Q: ((70, 68, 16, 89), (72, 73, 8, 4))
A: 89, 4
Q: (93, 84, 19, 80)
A: 93, 19
Q: (517, -683, -732, -801)
A: 517, -801
Q: (1134, 5976, 4669, 3624, 4370, 8158, 7013)
A: 8158, 1134
Q: (96, 37, 230, 142, 121)
A: 230, 37
Q: ((95, 78, 60, 30, 75, 69), (66, 69, 49, 78, 13, 36))
A: 95, 13
---
[ 85 783  80 749 603  59 144] value 749, 783
[3 5 7 3 4 2 1] value 3, 7
[170 225 894 283 262] value 894, 894
[-10 -26 -15  32 -21] value -15, 32
[-48   8  45 -16  35] value 45, 45
[-35 -17  35  11  43] value 35, 43
[7 3 0 2 2] value 0, 7
[ 36 -37  23  42  17  31  18] value 42, 42
[560 659 271 988 354 172 881] value 988, 988
---
Q: [-1.71  1.54  0.35 -0.78]
A: 1.54

Q:
[[ 0.006 -0.016  0.011  0.004 -0.012  0.006  0.007]
 [ 0.014  0.017  0.012  0.000  0.021  0.016  0.021]
 [ 0.004 -0.099 -0.152  0.232  0.049 -0.212 -0.146]]
A: -0.016

Q: [-0.13 -0.07 -0.03  0.19  0.07 -0.08]
A: -0.07

Q:
[[ 13.11   2.60   3.69 -13.75  16.75  14.25]
 [ 10.70   1.10   3.42   7.64   7.43  -7.14]
 [ 15.52  12.78   4.20 -15.59   0.70 -15.84]]
A: 2.60

Q: [  5.349   8.588  11.517  -0.700 -17.490]
A: 8.588

Q: [ 0.187 -0.129  0.129  0.022  0.109 -0.039]
A: -0.129

Q: [  7.29  -7.47   1.12  11.75 -13.36]
A: -7.47

Q:
[[  5.49  -2.32  -3.20  -5.66  -0.84  -5.47]
 [ 13.27 -13.09 -16.81 -17.89   2.97 -12.04]
 [-10.78  -4.33  -5.25  -2.32  -6.76  -3.59]]
A: -2.32

Q: [ 0.242 -0.573 -1.358  1.376 -0.820]
A: -0.573

Q: [ 0.10  0.67 -1.25 -1.60  1.21]
A: 0.67
---
[[  0.437   2.213   4.081   1.180]
 [ -5.328   2.213  14.656 -13.822]] result: 1.180

[[  5.391  -2.989  -0.031  -9.859 -14.674  20.246]
 [-16.497  -7.333   6.232   9.348  -8.707   7.108]
 [ 12.945  -0.390   2.155 -14.768  -4.773   5.320]] result: 7.108

[[-111.446  148.599  -68.392  -73.538]
 [ -64.565  -50.544   -8.953   66.650]] result: -73.538

[[ 0.469  1.243 -1.049  0.659  1.298  1.355]
 [ 1.570 -0.533  1.052 -1.410  0.435  0.239]
 [ 0.588  0.402 -0.031  0.111  0.591  0.583]] result: 0.239

[[   5.088  -92.041 -134.648  -70.070  194.224  -48.652]
 [  12.311  -74.224 -124.039  -73.214  178.058  -38.947]] result: -48.652

[[ 0.38 -1.31  1.39  1.39  0.63]
 [ 0.88  0.60  0.50  0.76 -0.22]] result: 0.63

[[ 197.694  186.832 -158.771  194.415 -160.685]
 [ 190.533  180.404 -151.536  187.261 -153.447]
 [-162.759 -151.728  197.097 -159.533  198.995]] result: -153.447
---
[[108, 126, 99, 185, 119, 121, 89], [135, 27, 121, 13, 85, 55, 119], [127, 159, 85, 207, 155, 148, 77]] Out: 121
[[5255, 6740, 7652, 8256], [1748, 7094, 7163, 9580], [5962, 7023, 7507, 7927]] Out: 7163
[[463, 624, 825, 687, 645, 452, 266], [505, 852, 573, 579, 183, 266, 428], [461, 243, 479, 382, 207, 480, 704]] Out: 573
[[41, 44, 34, 58, 47, 62, 54], [64, 55, 90, 26, 49, 15, 32], [45, 39, 32, 60, 42, 65, 61]] Out: 90
[[4624, 4979, 6225, 5178, 5981, 4472, 5756], [6849, 5239, 2558, 4315, 5542, 5318, 4422], [5591, 5123, 2794, 8161, 5631, 5491, 5728]] Out: 2558
[[6486, 2600, 1764, 6962, 5930], [2778, 5929, 5432, 3638, 3615], [1932, 8148, 7547, 1662, 1073]] Out: 5432
[[513, 291, 85, -140, -94, 29], [400, 372, 50, -58, -148, 294], [-707, -122, -154, 40, -22, -212]] Out: 50
[[47, 76, 130, 179, 195, 34, 159], [76, 103, 84, 162, 179, 144, 136], [63, 63, 32, 63, 173, 162, 128]] Out: 84
[[256, 121, 805, 535], [327, 189, 837, 300], [667, 500, 20, 728]] Out: 837
[[134, 172, 75, 172, 157], [49, 27, 54, 87, 60], [173, 94, 178, 139, 194]] Out: 54
---
[56.1 13.1  1.2 -1.3] Out: 56.1, -1.3

[ 21.3   7.1  42.3 -51.6] Out: 42.3, -51.6

[[ 42.8 -13.8 -25.0  15.4 -14.3  13.7]
 [  2.8  23.0 -49.3  17.1  -5.3  28.9]
 [ 20.2   9.0 -39.1  20.1 -14.3  19.2]] Out: 42.8, -49.3

[[ -4.8  -2.3   1.9  -8.9  -6.2   8.7   1.3]
 [ 17.6  32.6  26.5  52.3 -21.5 -30.2   7.1]] Out: 52.3, -30.2

[-14.7 -45.7 -51.8 -55.1] Out: -14.7, -55.1

[-20.6 -28.6 -43.4   9.7] Out: 9.7, -43.4

[-2.8  0.5 24.9 47.3] Out: 47.3, -2.8

[[ 20.8  -6.0 -28.9 -11.5  13.5 -28.8]
 [ -3.5  42.5 -11.5  28.1   8.0 -21.3]
 [  4.2   6.1 -13.6   0.1  14.0 -15.5]] Out: 42.5, -28.9
